Below are the code and all the weights of a small trained network. Each question names an input and a class and asks about switching units off, where a switched-off unit gives its printed mean instead of its output.

import numpy as np


def w(rows, s, z=0):
    codes = np.array(rows[::2]) - 128.0
    scale = np.full(codes.shape[1], s)
    scale[-1] = z or s
    return codes * scale


def f(y):
    return y / 2 * (1 + np.tanh(0.7978845608 * (y + 0.044715 * y**3)))


def log_softmax(a):
    a = a - a.max(-1, keepdims=True)
    return a - np.log(np.exp(a).sum(-1, keepdims=True))


def net(x, mask):
    res = np.array(x, float).reshape(1, 3) / 4 @ E
    y = f(res @ A[0][:, :-1].T + A[0][:, -1])
    res = res + np.where(mask, y, B[0][:, -1]) @ B[0][:, :-1]
    return log_softmax(res[-1] @ U[:, :-1].T + U[:, -1])


A, B = {}, {}
E = w([
[154,78,169,221,72],'x0',
[79,16,88,85,101],'x1',
[148,103,2,202,179],'x2',
],0.0081)
A[0] = w([
[127,140,74,155,122,186],'N1',
[125,19,103,57,136,105],'N2',
[118,34,121,102,102,102],'N3',
[117,180,85,58,134,105],'N4',
[72,60,113,89,106,117],'N5',
[115,136,207,108,136,108],'N6',
[129,120,54,163,163,128],'N7',
[130,105,157,181,107,152],'N8',
[154,94,177,204,105,83],'N9',
[143,131,111,70,179,96],'N10',
[119,139,201,74,88,89],'N11',
[147,190,139,143,137,104],'N12',
[152,254,146,179,149,105],'N13',
[138,145,168,81,82,139],'N14',
[130,131,162,99,115,95],'N15',
[136,109,204,108,134,101],'N16',
[135,140,29,194,159,90],'N17',
[127,133,164,97,108,106],'N18',
[130,145,69,177,154,99],'N19',
[142,130,168,99,120,103],'N20',
[116,142,103,55,192,96],'N21',
[113,159,103,101,120,139],'N22',
[127,166,87,51,145,150],'N23',
[112,69,97,87,104,82],'N24',
[131,135,135,119,155,250],'N25',
[112,206,87,49,145,100],'N26',
[123,80,187,228,81,104],'N27',
[119,230,153,191,155,96],'N28',
[100,126,200,86,109,151],'N29',
],0.015,0.012)
B[0] = w([
[113,202,92,111,119,200],'N1',
[167,84,173,81,100,214],'N2',
[155,88,165,91,116,191],'N3',
[111,92,161,185,145,182],'N4',
[172,97,160,92,105,200],'N5',
[114,127,93,106,177,179],'N6',
[131,141,74,124,181,201],'N7',
[101,150,137,164,96,179],'N8',
[74,57,175,180,144,172],'N9',
[123,76,145,172,150,158],'N10',
[140,98,62,123,194,197],'N11',
[154,79,147,104,116,159],'N12',
[182,62,186,61,91,217],'N13',
[119,151,78,115,150,193],'N14',
[133,119,125,121,179,144],'N15',
[127,110,102,127,174,167],'N16',
[117,94,55,101,220,210],'N17',
[132,127,112,122,169,154],'N18',
[122,99,97,108,197,175],'N19',
[119,116,111,111,159,148],'N20',
[94,78,172,179,147,185],'N21',
[119,137,131,143,118,155],'N22',
[93,131,144,182,107,210],'N23',
[174,73,161,112,144,167],'N24',
[84,254,77,97,16,253],'N25',
[87,87,171,191,146,199],'N26',
[72,101,178,217,135,205],'N27',
[194,58,181,90,113,192],'N28',
[121,175,63,105,154,219],'N29',
],0.039,0.011)
U = w([
[132,101,79,113,203,188],'0',
[200,46,214,69,84,164],'1',
[69,74,201,253,126,127],'2',
[128,191,123,130,51,194],'3',
[199,122,168,159,161,4],'4',
],0.011,0.0032)

Each question gives the input, the list of numbers given to net, and the class t.
The units are the neurons (one row each of A and B). Each row of codes is followed by its name. A weight is (code - 128) times the scale printed after its matrix; where a second scale follows, it is the last column's (A, B and U).
mask holds one flag per neuron, in row order. A switched-off neuron (its flag False) gives its mean, the last column of its row in B, instead of its output. The means were averaged over made-up inputs and are rounded, as every weight is.
A unit's drop is (log p(t) with every unit on - log p(t) with that unit switched off) / (log p(t) with every unit on - log p(t) with every unit switched off).
The circuit of an input: a set's keep is (log p(t) with only the set's units on - log p(t) with every unit switched off) / (log p(t) with every unit on - log p(t) with every unit switched off). Starting from the 12 units with the biggest drops (on a tie, the unit counted first), units are removed one at a time, each time the one whose removal leaves the highest keep (on an exact tie, the one counted first), for as long as the keep stays at least 0.8.
units of the circuit, in order: the units of the circuit, biggest drop first
k most important neurons: the k neurons with the biggest drops, biggest first
drop when u is switched off: that unit's drop, to one decimal
input [8,5,0], class 2: units of the circuit, in order -> (N27)
input [-1,3,2], class 3: 2 most important neurons -> (N13; N28)
input [-4,6,-5], class 1: 3 most important neurons -> (N2; N5; N17)
input [7,-4,-7], class 0: 3 most important neurons -> (N11; N29; N6)
input [-4,-3,3], class 2: 2 most important neurons -> (N29; N26)
input [-7,-6,2], class 2: 4 most important neurons -> (N26; N23; N4; N21)
input [2,5,-4], class 1: 4 most important neurons -> (N17; N5; N2; N3)
input [-3,-5,4], class 1: 3 most important neurons -> (N13; N28; N29)
input [6,3,-6], class 0: 2 most important neurons -> (N29; N11)
input [-1,-5,-4], class 1: 3 most important neurons -> (N13; N28; N17)
input [-3,-7,5], class 1: 2 most important neurons -> (N13; N28)
input [-8,-7,0], class 2: 2 most important neurons -> (N26; N23)
input [6,5,-1], class 2: 4 most important neurons -> (N27; N13; N28; N9)
input [-1,-4,2], class 1: 3 most important neurons -> (N13; N28; N29)
input [-5,0,4], class 2: drop when N29 is switched off -> 0.2
input [1,-2,3], class 3: drop when N11 is switched off -> 0.1
input [-3,-3,-1], class 3: drop when N27 is switched off -> 0.2
